Below are the code and all the weights of a small trained network. Each question names an input and a target symbol and asks about switching units off, where a switched-off unit gives its printed mean instead of its output.

import numpy as np


def w(rows, s, z=0):
    codes = np.array(rows[::2]) - 128.0
    scale = np.full(codes.shape[1], s)
    scale[-1] = z or s
    return codes * scale


def f(y):
    return y / 2 * (1 + np.tanh(0.7978845608 * (y + 0.044715 * y**3)))


def softmax(a):
    e = np.exp(a - a.max(-1, keepdims=True))
    return e / e.sum(-1, keepdims=True)


def log_softmax(a):
    a = a - a.max(-1, keepdims=True)
    return a - np.log(np.exp(a).sum(-1, keepdims=True))


def net(x, mask):
    ids = ['αεζστφψω'.index(c) for c in x.split()]
    T = len(ids)
    res = E[ids] + P[:T]
    r = res
    for j in range(2):
        rows = slice(2 * j, 2 * j + 2)
        q, k, v = (r @ M[0][rows].T for M in (Q, K, V))
        z = softmax(np.where(np.tri(T) > 0, q @ k.T / 2**0.5, -1e9)) @ v
        o = O[0][rows]
        res = res + np.where(mask[j], z, o[:, -1]) @ o[:, :-1]
    y = f(res @ A[0][:, :-1].T + A[0][:, -1])
    res = res + np.where(mask[2:6], y, B[0][:, -1]) @ B[0][:, :-1]
    return log_softmax(res[-1] @ U[:, :-1].T + U[:, -1])


Q, K, V, O, A, B = {}, {}, {}, {}, {}, {}
E = w([
[153,121,129],'α',
[212,90,97],'ε',
[180,26,171],'ζ',
[134,73,195],'σ',
[109,254,112],'τ',
[198,102,114],'φ',
[93,169,196],'ψ',
[138,175,117],'ω',
],0.0084)
P = w([
[180,129,139],'0',
[96,157,138],'1',
[186,103,74],'2',
[77,145,147],'3',
[206,157,185],'4',
[79,134,131],'5',
[143,109,55],'6',
[73,127,142],'7',
[186,101,254],'8',
],0.018)
Q[0] = w([
[162,98,2],'H1',
[174,140,140],'H1',
[144,126,64],'H2',
[120,142,152],'H2',
],0.025)
K[0] = w([
[254,211,245],'H1',
[203,111,57],'H1',
[202,165,233],'H2',
[72,57,61],'H2',
],0.0088)
V[0] = w([
[178,100,51],'H1',
[152,2,177],'H1',
[54,138,143],'H2',
[116,120,197],'H2',
],0.014)
O[0] = w([
[106,77,41,132],'H1',
[74,9,201,53],'H1',
[116,186,178,5],'H2',
[143,111,177,126],'H2',
],0.015,0.003)
A[0] = w([
[159,139,77,133],'N1',
[245,129,131,58],'N2',
[72,71,96,2],'N3',
[139,215,133,115],'N4',
],0.012,0.0094)
B[0] = w([
[152,178,98,198],'N1',
[98,251,209,171],'N2',
[9,249,176,153],'N3',
[61,56,118,254],'N4',
],0.012,0.0084)
U = w([
[176,27,67,160],'α',
[67,140,102,129],'ε',
[54,147,206,59],'ζ',
[158,33,181,145],'σ',
[89,211,132,2],'τ',
[109,99,117,154],'φ',
[173,166,254,167],'ψ',
[221,133,78,182],'ω',
],0.0098,0.0086)

Each question gives the input, a string of symbols that net reads in full, and the target symbol t.
The units are the heads (2 rows each of Q, K, V and O) and the neurons (one row each of A and B). Each row of codes is followed by its name. A weight is (code - 128) times the scale printed after its matrix; where a second scale follows, it is the last column's (O, A, B and U).
mask holds one flag per unit, heads first, then neurons. A switched-off unit (its flag False) gives its mean, the last column of its rows in O or B, instead of its output. The means were averaged over made-up inputs and are rounded, as every weight is.
A unit's drop is (log p(t) with every unit on - log p(t) with that unit switched off) / (log p(t) with every unit on - log p(t) with every unit switched off).
The circuit of an input: a set's keep is (log p(t) with only the set's units on - log p(t) with every unit switched off) / (log p(t) with every unit on - log p(t) with every unit switched off). Starting from all 6 units, units are removed one at a time, each time the one whose removal leaves the highest keep (on an exact tie, the one counted first), for as long as the keep stays at least 0.8.
circuit, biggest first: the units of the circuit, biggest drop first
most important unit: the unit with the biggest drop
k most important neurons: the k neurons with the biggest drops, biggest first
heads that matter: for each layer, one digit per head in row order, 1 if its drop is at least 0.15 and else 0, layers parted by /
drop of u: that unit's drop, to one decimal
input ω α ψ α ζ α α, target ζ: heads that matter	10
input ε ω ψ ω ζ ψ σ, target ζ: circuit, biggest first	N3; H1
input ψ τ σ, target ψ: most important unit	N2
input ω α ω ψ α, target ω: heads that matter	10
input φ α ψ ω φ ε, target α: heads that matter	00
input σ ψ ζ ψ ω ζ ω ψ τ, target ω: heads that matter	10
input ω ψ σ ω ψ σ ω, target ψ: heads that matter	11
input ζ α ω φ ω φ τ, target ω: circuit, biggest first	H2; N4; N1
input ψ ψ ζ, target ψ: circuit, biggest first	N2; H2
input ω σ ω ω σ, target ω: circuit, biggest first	H1; N4
input ε φ ε, target ε: circuit, biggest first	N3; H1
input ω α ψ ζ, target σ: circuit, biggest first	H1; N3
input ω ω ζ, target ω: 3 most important neurons	N4; N2; N1
input α ω ψ ω ω α σ σ φ, target σ: most important neuron	N1
input ω ψ ω ε ε σ ω ζ, target σ: circuit, biggest first	H1; N2
input α α ψ, target α: circuit, biggest first	H1; N2
input ω τ ψ, target ω: circuit, biggest first	N4; H1; N1
input ω α ψ ω ζ ω ψ, target ζ: circuit, biggest first	H1; N3
input σ ω ω σ τ ω ω, target τ: 2 most important neurons	N2; N1
input ω ψ α σ ω ω α ζ ζ, target α: circuit, biggest first	H1
input ψ α ω, target ψ: 2 most important neurons	N2; N4
input ω ω σ, target ω: 3 most important neurons	N4; N1; N2
input ω ω ψ, target ω: 3 most important neurons	N4; N1; N3
input ω ε ε φ ε, target ε: circuit, biggest first	H1; N3
input ε ω α, target ε: circuit, biggest first	N3; H1
input ω ψ ω σ φ ψ ε ζ σ, target ε: drop of H2	0.3
input ω α α ψ α, target α: drop of H1	3.0
input φ ω ω ψ σ τ ε ω ψ, target ε: drop of N3	0.9
input ω ω σ ω τ φ τ ω ω, target τ: drop of N3	0.0
